Below is a small trained network, with its code and all its weights. Each question gives an input and a class and asks what happens when units are switched off, that is, made to give their printed mean instead of their output.

import numpy as np


def w(rows, s, z=0):
    codes = np.array(rows[::2]) - 128.0
    scale = np.full(codes.shape[1], s)
    scale[-1] = z or s
    return codes * scale


def f(y):
    return y / 2 * (1 + np.tanh(0.7978845608 * (y + 0.044715 * y**3)))


def log_softmax(a):
    a = a - a.max(-1, keepdims=True)
    return a - np.log(np.exp(a).sum(-1, keepdims=True))


def net(x, mask):
    res = np.array(x, float).reshape(1, 6) / 4 @ E
    y = f(res @ A[0][:, :-1].T + A[0][:, -1])
    res = res + np.where(mask, y, B[0][:, -1]) @ B[0][:, :-1]
    return log_softmax(res[-1] @ U[:, :-1].T + U[:, -1])


A, B = {}, {}
E = w([
[121,114,121,127,121,143,122],'x0',
[74,85,162,12,204,92,89],'x1',
[254,102,186,69,114,176,180],'x2',
[78,89,188,113,19,94,162],'x3',
[85,73,142,187,181,149,199],'x4',
[103,110,106,119,118,154,123],'x5',
],0.0081)
A[0] = w([
[72,152,145,143,104,127,102,78],'N1',
[116,72,129,174,157,123,174,55],'N2',
[115,83,34,89,108,130,160,236],'N3',
[145,181,82,119,169,156,122,113],'N4',
[88,104,136,126,72,137,131,61],'N5',
[140,136,104,187,92,141,125,35],'N6',
[75,127,171,85,166,85,107,63],'N7',
[83,139,118,177,168,77,78,69],'N8',
[69,146,163,180,140,124,77,51],'N9',
[143,142,101,179,219,156,116,123],'N10',
[84,81,131,135,157,174,170,48],'N11',
[59,188,130,165,107,110,74,17],'N12',
[113,100,141,126,93,86,154,66],'N13',
[71,90,175,189,188,155,165,126],'N14',
[113,164,104,117,104,113,97,253],'N15',
[135,163,145,131,90,112,4,111],'N16',
[81,79,136,89,140,87,87,136],'N17',
[79,183,188,131,93,98,173,107],'N18',
[132,151,102,81,81,162,79,104],'N19',
[111,204,107,176,75,124,180,139],'N20',
[90,152,167,93,122,117,80,38],'N21',
[133,162,82,163,90,112,157,37],'N22',
],0.011,0.0045)
B[0] = w([
[118,95,180,99,80,151,115,168],'N1',
[128,224,194,118,125,88,134,178],'N2',
[187,87,127,203,143,68,181,202],'N3',
[52,62,167,57,13,88,74,200],'N4',
[113,108,112,68,81,72,83,164],'N5',
[114,161,30,67,156,188,149,177],'N6',
[144,174,33,123,216,160,145,208],'N7',
[188,73,170,70,92,171,161,230],'N8',
[218,112,210,87,133,204,177,188],'N9',
[57,64,162,116,90,101,54,255],'N10',
[145,231,124,162,126,145,136,172],'N11',
[171,83,233,79,112,144,182,211],'N12',
[117,77,74,71,69,120,47,155],'N13',
[58,185,192,193,150,45,127,248],'N14',
[144,115,135,210,129,137,168,237],'N15',
[88,196,149,239,113,79,156,224],'N16',
[158,84,82,127,187,138,146,231],'N17',
[45,97,94,91,60,95,61,185],'N18',
[66,229,191,202,116,113,161,183],'N19',
[119,106,100,95,239,129,134,243],'N20',
[139,166,98,138,121,152,151,163],'N21',
[164,146,48,49,254,128,141,170],'N22',
],0.0082,0.0058)
U = w([
[111,201,186,162,139,88,120,65],'0',
[208,68,237,73,118,204,154,42],'1',
[105,48,100,103,95,68,11,59],'2',
[141,133,51,92,209,166,112,2],'3',
[127,109,149,141,133,122,108,224],'4',
[178,81,137,169,148,74,99,197],'5',
],0.012,0.0058)

Each question gives the input, the list of numbers given to net, and the class t.
The units are the neurons (one row each of A and B). Each row of codes is followed by its name. A weight is (code - 128) times the scale printed after its matrix; where a second scale follows, it is the last column's (A, B and U).
mask holds one flag per neuron, in row order. A switched-off neuron (its flag False) gives its mean, the last column of its row in B, instead of its output. The means were averaged over made-up inputs and are rounded, as every weight is.
A unit's drop is (log p(t) with every unit on - log p(t) with that unit switched off) / (log p(t) with every unit on - log p(t) with every unit switched off).
The circuit of an input: a set's keep is (log p(t) with only the set's units on - log p(t) with every unit switched off) / (log p(t) with every unit on - log p(t) with every unit switched off). Starting from the 12 units with the biggest drops (on a tie, the unit counted first), units are removed one at a time, each time the one whose removal leaves the highest keep (on an exact tie, the one counted first), for as long as the keep stays at least 0.8.
circuit, biggest first: the units of the circuit, biggest drop first
most important unit: the unit with the biggest drop
k most important neurons: the k neurons with the biggest drops, biggest first
drop of u: that unit's drop, to one decimal
input [3,-2,2,-3,-1,2], class 2: circuit, biggest first => (N9 N12 N16)
input [-6,-7,-4,6,4,7], class 3: circuit, biggest first => (N20 N22)
input [4,3,-8,5,-8,5], class 0: 2 most important neurons => (N16 N19)
input [-8,1,-5,-8,-2,5], class 2: circuit, biggest first => (N4)
input [3,2,6,-8,8,2], class 0: circuit, biggest first => (N14 N11)
input [-3,-3,5,-6,8,-7], class 0: circuit, biggest first => (N14 N2)
input [-8,-8,-6,6,7,3], class 3: 3 most important neurons => (N20 N22 N6)
input [-3,-3,-8,-1,-6,0], class 1: circuit, biggest first => (N12 N8)
input [-4,-3,-7,-6,2,1], class 1: circuit, biggest first => (N8 N9)
input [-2,7,6,7,-7,-7], class 0: circuit, biggest first => (N19 N16)
input [-1,-8,-6,-3,2,5], class 3: 3 most important neurons => (N22 N6 N20)
input [7,-5,-8,4,-3,2], class 1: circuit, biggest first => (N12 N9)
input [5,-4,-8,-7,2,5], class 1: circuit, biggest first => (N8 N12)
input [0,-6,-4,7,2,-5], class 2: circuit, biggest first => (N18)
input [1,6,-7,-3,0,-3], class 1: circuit, biggest first => (N8 N9)
input [-8,-3,-2,8,6,-8], class 2: 2 most important neurons => (N18 N13)
input [2,-1,-1,-7,4,0], class 2: circuit, biggest first => (N10 N4)
input [-3,1,-2,-1,7,-7], class 0: 2 most important neurons => (N14 N2)
input [0,3,-8,-5,3,-4], class 1: 2 most important neurons => (N8 N9)
input [-1,2,-7,0,-8,5], class 0: most important unit => N16
input [5,3,-1,-3,-6,-3], class 0: 2 most important neurons => (N16 N19)
input [7,-6,3,1,-7,-4], class 0: 3 most important neurons => (N19 N16 N17)
input [5,-2,1,7,-5,-1], class 2: 3 most important neurons => (N18 N13 N5)
input [-2,-3,-8,6,-7,-7], class 1: 2 most important neurons => (N12 N9)
input [8,4,5,-4,5,-8], class 4: 3 most important neurons => (N8 N9 N12)
input [-2,-4,-4,-6,4,1], class 2: 2 most important neurons => (N10 N4)
input [4,-8,-6,-3,7,-7], class 3: circuit, biggest first => (N6)
input [2,2,-8,3,6,5], class 1: 3 most important neurons => (N9 N8 N12)
input [-5,5,-7,3,-3,3], class 1: drop of N12 => 0.2
input [2,4,2,-5,-5,-4], class 0: drop of N13 => 0.2
